Below are the code and all the weights of a small trained network. Each question names an input and a class and asks about switching units off, where a switched-off unit gives its printed mean instead of its output.

import numpy as np


def w(rows, s, z=0):
    codes = np.array(rows[::2]) - 128.0
    scale = np.full(codes.shape[1], s)
    scale[-1] = z or s
    return codes * scale


def f(y):
    return y / 2 * (1 + np.tanh(0.7978845608 * (y + 0.044715 * y**3)))


def log_softmax(a):
    a = a - a.max(-1, keepdims=True)
    return a - np.log(np.exp(a).sum(-1, keepdims=True))


def net(x, mask):
    res = np.array(x, float).reshape(1, 8) / 4 @ E
    y = f(res @ A[0][:, :-1].T + A[0][:, -1])
    res = res + np.where(mask, y, B[0][:, -1]) @ B[0][:, :-1]
    return log_softmax(res[-1] @ U[:, :-1].T + U[:, -1])


A, B = {}, {}
E = w([
[128,120,143,119,132,131,120,135,123,124,119,137],'x0',
[131,144,206,90,45,93,240,89,88,62,121,64],'x1',
[41,201,166,127,255,52,153,120,133,148,112,120],'x2',
[139,120,138,133,142,140,145,123,138,135,114,136],'x3',
[212,125,193,121,170,119,78,69,75,200,205,58],'x4',
[137,230,98,30,139,215,154,84,88,132,162,206],'x5',
[226,229,160,132,108,81,68,120,204,82,99,155],'x6',
[123,127,123,128,127,130,133,118,143,129,136,122],'x7',
],0.0077)
A[0] = w([
[190,85,89,133,66,189,123,164,151,82,152,120,87],'n0',
[155,164,74,57,135,219,147,78,87,107,167,166,83],'n1',
[158,96,195,81,98,111,167,94,100,107,60,116,48],'n2',
[155,95,130,162,55,217,71,100,125,115,107,124,87],'n3',
[40,209,125,110,224,66,163,133,139,96,75,100,122],'n4',
[125,149,170,133,65,136,229,100,136,52,106,97,82],'n5',
[210,140,167,102,139,99,80,51,107,185,161,85,85],'n6',
[80,133,84,142,98,138,142,161,177,70,71,157,66],'n7',
[66,138,62,114,74,133,179,156,178,63,61,146,84],'n8',
[208,229,148,107,121,109,99,121,189,79,109,162,74],'n9',
[54,173,174,154,200,85,139,117,148,137,107,102,106],'n10',
[180,125,144,133,153,108,112,98,88,139,195,96,83],'n11',
[130,142,177,89,77,103,155,108,87,107,86,72,71],'n12',
[35,2,113,93,156,185,211,133,40,169,176,101,5],'n13',
[116,222,125,59,160,155,156,109,97,125,173,198,67],'n14',
[142,11,155,239,120,23,122,185,208,130,88,65,130],'n15',
[217,133,162,112,152,136,83,77,62,173,181,48,76],'n16',
[101,144,73,140,105,129,149,188,158,56,97,145,95],'n17',
[171,89,77,100,38,168,92,91,122,130,126,124,70],'n18',
[200,184,166,123,128,87,96,133,193,70,108,158,63],'n19',
[147,125,200,150,96,148,208,103,91,78,108,113,61],'n20',
[146,158,167,146,146,107,104,94,79,176,217,83,91],'n21',
[168,146,172,123,128,133,109,77,120,191,177,69,89],'n22',
[129,115,155,155,81,167,137,137,168,136,137,99,16],'n23',
[122,145,163,72,88,76,211,84,100,84,123,86,95],'n24',
[145,130,49,195,202,193,26,200,173,189,104,196,43],'n25',
[139,55,154,206,124,89,101,183,160,90,106,63,116],'n26',
[125,191,112,80,108,171,144,118,112,154,133,159,39],'n27',
[172,75,127,159,47,178,108,131,139,109,154,136,70],'n28',
[110,96,152,186,138,61,120,166,162,125,157,76,134],'n29',
[102,147,95,163,112,136,180,181,154,52,107,193,100],'n30',
[112,133,63,117,120,85,156,137,136,97,122,158,114],'n31',
[156,149,196,132,102,95,220,126,103,73,142,95,95],'n32',
[158,164,102,71,148,202,157,82,152,124,155,174,39],'n33',
[198,182,183,150,91,78,62,104,199,93,79,139,67],'n34',
[72,168,59,112,102,125,155,151,165,61,73,162,117],'n35',
[119,79,151,169,114,66,98,143,143,119,67,68,70],'n36',
[186,78,68,130,23,187,133,139,130,114,114,135,72],'n37',
],0.0063,0.0023)
B[0] = w([
[116,175,224,199,188,87,129,129,117,162,149,167,184],'n0',
[162,193,102,104,135,159,188,116,82,74,148,177,194],'n1',
[143,130,105,120,161,95,113,135,175,132,136,133,164],'n2',
[125,175,175,183,183,54,124,129,133,129,155,172,176],'n3',
[132,175,254,239,165,102,119,141,144,154,140,178,214],'n4',
[128,120,78,56,145,82,59,178,205,155,169,135,196],'n5',
[123,73,165,89,95,181,114,175,127,133,62,82,198],'n6',
[155,98,159,113,123,192,97,176,139,116,71,44,174],'n7',
[144,77,163,110,116,197,97,164,136,146,64,66,190],'n8',
[38,76,71,167,51,92,175,50,77,159,125,116,205],'n9',
[124,167,172,215,173,81,140,143,137,135,148,196,188],'n10',
[129,112,142,138,125,191,125,183,140,122,68,72,165],'n11',
[143,100,73,52,173,104,70,157,170,158,175,148,174],'n12',
[5,71,64,200,45,80,159,21,77,169,107,110,214],'n13',
[204,192,108,105,131,167,196,74,96,21,158,181,195],'n14',
[217,175,83,68,113,191,180,93,93,42,179,155,254],'n15',
[176,90,157,116,122,211,97,172,145,152,54,46,206],'n16',
[140,96,160,119,127,192,137,156,135,137,100,90,171],'n17',
[138,141,183,194,150,96,139,136,140,125,150,172,178],'n18',
[22,49,92,166,56,74,174,58,74,186,105,103,195],'n19',
[122,141,84,100,162,95,96,160,130,171,165,119,175],'n20',
[154,109,177,126,113,175,108,156,136,142,49,97,182],'n21',
[142,87,155,127,140,202,123,174,154,126,85,69,179],'n22',
[105,148,132,123,150,119,152,121,132,132,163,161,133],'n23',
[141,133,70,69,168,68,66,161,184,152,178,160,198],'n24',
[138,86,36,30,180,41,50,190,225,160,215,144,235],'n25',
[180,203,78,81,118,185,191,96,83,58,124,169,206],'n26',
[174,157,116,105,119,168,165,99,89,82,155,125,158],'n27',
[115,183,192,205,146,79,136,138,123,135,159,177,180],'n28',
[149,187,144,108,131,180,157,96,83,92,134,196,182],'n29',
[157,96,161,102,77,196,90,155,143,153,60,57,178],'n30',
[141,109,161,107,129,132,143,141,129,136,111,91,145],'n31',
[124,125,62,67,189,83,58,174,183,175,180,158,193],'n32',
[164,161,107,86,136,156,150,114,89,76,139,148,172],'n33',
[19,58,65,197,34,111,182,42,71,163,118,114,213],'n34',
[156,83,180,143,109,217,109,161,137,141,58,71,188],'n35',
[185,196,104,89,130,177,155,92,65,55,149,164,182],'n36',
[133,153,215,217,177,58,128,158,110,175,142,178,197],'n37',
],0.0059,0.0091)
U = w([
[174,181,98,92,122,163,175,112,98,30,148,156,128],'0',
[146,91,183,111,115,184,95,170,147,136,67,83,145],'1',
[131,117,51,77,156,74,57,165,191,155,179,149,91],'2',
[53,80,77,161,76,98,168,66,87,158,119,124,31],'3',
[131,178,250,185,162,78,130,143,134,136,148,171,255],'4',
],0.012,0.00092)

Each question gives the input, the list of numbers given to net, and the class t.
The units are the neurons (one row each of A and B). Each row of codes is followed by its name. A weight is (code - 128) times the scale printed after its matrix; where a second scale follows, it is the last column's (A, B and U).
mask holds one flag per neuron, in row order. A switched-off neuron (its flag False) gives its mean, the last column of its row in B, instead of its output. The means were averaged over made-up inputs and are rounded, as every weight is.
A unit's drop is (log p(t) with every unit on - log p(t) with that unit switched off) / (log p(t) with every unit on - log p(t) with every unit switched off).
The circuit of an input: a set's keep is (log p(t) with only the set's units on - log p(t) with every unit switched off) / (log p(t) with every unit on - log p(t) with every unit switched off). Starting from the 12 units with the biggest drops (on a tie, the unit counted first), units are removed one at a time, each time the one whose removal leaves the highest keep (on an exact tie, the one counted first), for as long as the keep stays at least 0.8.
circuit, biggest first: the units of the circuit, biggest drop first
unit that matters most: the unit with the biggest drop
k most important neurons: the k neurons with the biggest drops, biggest first
drop of u: that unit's drop, to one decimal
input [7,7,-8,8,-1,5,8,2], class 3: 2 most important neurons => (n9, n34)
input [-5,-1,-5,-3,2,-4,5,-4], class 3: 3 most important neurons => (n34, n4, n19)
input [7,5,-7,1,-5,5,-5,5], class 4: unit that matters most => n37
input [-8,4,1,-3,6,5,6,-1], class 1: 2 most important neurons => (n16, n6)
input [-2,7,2,3,6,4,-7,-3], class 2: 2 most important neurons => (n24, n32)
input [7,1,7,-5,8,0,8,-3], class 1: circuit, biggest first => (n16, n6)
input [-1,7,-1,-5,1,-8,2,-6], class 0: 2 most important neurons => (n15, n26)
input [-6,-2,-6,7,-4,-7,-7,4], class 0: 2 most important neurons => (n15, n26)
input [-4,4,7,-8,2,6,-5,-3], class 4: 2 most important neurons => (n4, n15)
input [-1,-3,6,8,1,-6,7,-8], class 3: 2 most important neurons => (n34, n19)
input [-3,8,-1,1,-4,-4,7,2], class 2: 2 most important neurons => (n5, n32)
input [1,-1,7,-1,-1,6,7,-4], class 3: 3 most important neurons => (n9, n19, n34)
input [2,5,-5,-6,-1,6,-7,-4], class 3: 3 most important neurons => (n13, n15, n26)
input [-3,-1,-6,-2,7,2,-3,-3], class 1: circuit, biggest first => (n16)
input [7,-5,8,4,2,-4,-7,2], class 4: 4 most important neurons => (n4, n10, n34, n9)
input [-7,8,2,0,4,-7,2,-8], class 2: 4 most important neurons => (n32, n24, n12, n5)
input [7,5,4,-3,1,-3,5,7], class 2: circuit, biggest first => (n32, n24)
input [-1,4,3,6,2,3,1,8], class 2: drop of n32 => 0.1
input [1,-6,-7,-7,3,-7,-1,-4], class 0: drop of n10 => 0.1
input [5,-4,-5,1,1,-4,0,6], class 4: drop of n36 => 0.0
input [1,0,7,-5,-1,3,-4,-6], class 4: circuit, biggest first => (n4)
